Below are the code and all the weights of a small trained network. Each question names an input and a class and asks about switching units off, where a switched-off unit gives its printed mean instead of its output.

import numpy as np


def w(rows, s, z=0):
    codes = np.array(rows[::2]) - 128.0
    scale = np.full(codes.shape[1], s)
    scale[-1] = z or s
    return codes * scale


def norm(h):
    return h / np.sqrt((h * h).mean(-1, keepdims=True) + 1e-5)


def f(y):
    return np.maximum(y, 0)


def log_softmax(a):
    a = a - a.max(-1, keepdims=True)
    return a - np.log(np.exp(a).sum(-1, keepdims=True))


def net(x, mask):
    res = np.array(x, float).reshape(1, 8) / 4 @ E
    u = 0
    for l in range(3):
        y = f(norm(res) @ A[l][:, :-1].T + A[l][:, -1])
        res = res + np.where(mask[u : u + 6], y, B[l][:, -1]) @ B[l][:, :-1]
        u += 6
    return log_softmax(norm(res)[-1] @ U[:, :-1].T + U[:, -1])


A, B = {}, {}
E = w([
[53,254,98,185,134,209],'x0',
[96,81,113,147,63,133],'x1',
[105,187,81,65,129,194],'x2',
[107,42,78,210,251,133],'x3',
[253,137,134,136,160,140],'x4',
[177,158,89,225,54,107],'x5',
[154,103,165,150,151,176],'x6',
[74,140,69,155,107,116],'x7',
],0.0091)
A[0] = w([
[235,236,158,174,141,161,26],'L0N1',
[203,100,109,94,132,101,21],'L0N2',
[98,110,119,99,188,130,97],'L0N3',
[145,135,87,3,236,181,118],'L0N4',
[160,40,125,116,116,23,3],'L0N5',
[160,81,230,112,86,207,136],'L0N6',
],0.0081,0.0034)
B[0] = w([
[154,130,175,95,77,166,200],'L0N1',
[120,80,118,98,178,146,165],'L0N2',
[139,103,215,67,119,108,183],'L0N3',
[156,131,242,176,154,174,253],'L0N4',
[146,137,95,126,99,99,205],'L0N5',
[110,126,11,78,138,124,211],'L0N6',
],0.011,0.0054)
A[1] = w([
[77,194,205,67,82,134,119],'L1N1',
[130,150,149,148,56,145,51],'L1N2',
[61,180,126,188,133,175,2],'L1N3',
[198,69,168,107,140,1,119],'L1N4',
[82,178,207,87,58,103,100],'L1N5',
[85,165,66,172,50,135,209],'L1N6',
],0.0082,0.0042)
B[1] = w([
[150,151,91,181,65,189,229],'L1N1',
[89,113,135,133,145,178,157],'L1N2',
[101,109,148,212,136,30,158],'L1N3',
[65,177,52,182,132,9,253],'L1N4',
[74,80,116,142,80,169,204],'L1N5',
[182,120,87,77,135,166,223],'L1N6',
],0.011,0.0057)
A[2] = w([
[190,95,113,132,105,47,130],'L2N1',
[72,124,67,172,170,161,126],'L2N2',
[88,138,196,110,139,104,97],'L2N3',
[113,99,154,93,246,123,7],'L2N4',
[176,86,118,190,152,158,183],'L2N5',
[209,212,154,174,175,109,234],'L2N6',
],0.011,0.0018)
B[2] = w([
[134,156,102,134,200,105,254],'L2N1',
[180,187,78,58,192,80,213],'L2N2',
[102,193,126,220,76,104,180],'L2N3',
[154,177,186,137,143,136,244],'L2N4',
[135,190,130,11,145,185,203],'L2N5',
[76,91,213,150,119,182,228],'L2N6',
],0.012,0.0051)
U = w([
[160,145,134,96,35,254,197],'0',
[160,116,31,134,161,31,196],'1',
[161,116,203,165,244,160,4],'2',
],0.012,0.0025)

Each question gives the input, the list of numbers given to net, and the class t.
The units are the neurons (one row each of A and B). Each row of codes is followed by its name. A weight is (code - 128) times the scale printed after its matrix; where a second scale follows, it is the last column's (A, B and U).
mask holds one flag per neuron, layer by layer. A switched-off neuron (its flag False) gives its mean, the last column of its row in B, instead of its output. The means were averaged over made-up inputs and are rounded, as every weight is.
A unit's drop is (log p(t) with every unit on - log p(t) with that unit switched off) / (log p(t) with every unit on - log p(t) with every unit switched off).
The circuit of an input: a set's keep is (log p(t) with only the set's units on - log p(t) with every unit switched off) / (log p(t) with every unit on - log p(t) with every unit switched off). Starting from the 12 units with the biggest drops (on a tie, the unit counted first), units are removed one at a time, each time the one whose removal leaves the highest keep (on an exact tie, the one counted first), for as long as the keep stays at least 0.8.
circuit, biggest first: the units of the circuit, biggest drop first
top k neurons: the k neurons with the biggest drops, biggest first
top k neurons in layer l: the k neurons of layer l with the biggest drops, biggest first
drop when u is switched off: that unit's drop, to one decimal
input [-4,3,-8,5,7,-6,2,-7], class 1: circuit, biggest first	(L1N4)
input [8,3,-8,2,3,-7,-5,-8], class 0: top 3 neurons	(L1N4, L2N1, L0N3)
input [2,4,8,5,-3,-7,-8,5], class 2: top 2 neurons	(L1N4, L0N4)
input [-8,5,-2,-1,2,-6,8,-8], class 1: circuit, biggest first	(L1N4, L0N6)
input [7,8,1,0,-4,6,7,1], class 1: top 2 neurons	(L2N2, L1N3)
input [1,1,-3,-1,3,6,-2,7], class 0: top 2 neurons	(L1N4, L0N6)
input [7,5,-1,6,-4,0,-4,-7], class 1: top 2 neurons	(L0N4, L2N2)
input [-3,4,4,2,-7,5,8,1], class 1: top 3 neurons in layer 2	(L2N2, L2N6, L2N4)
input [1,2,-1,6,6,-3,-7,2], class 2: top 2 neurons	(L0N4, L2N6)
input [0,7,-7,1,3,2,7,4], class 1: drop when L0N4 is switched off	0.1
input [-7,0,2,-5,8,7,-2,-8], class 1: drop when L0N4 is switched off	0.1
input [1,1,-7,-4,1,0,0,-2], class 1: drop when L1N4 is switched off	0.0
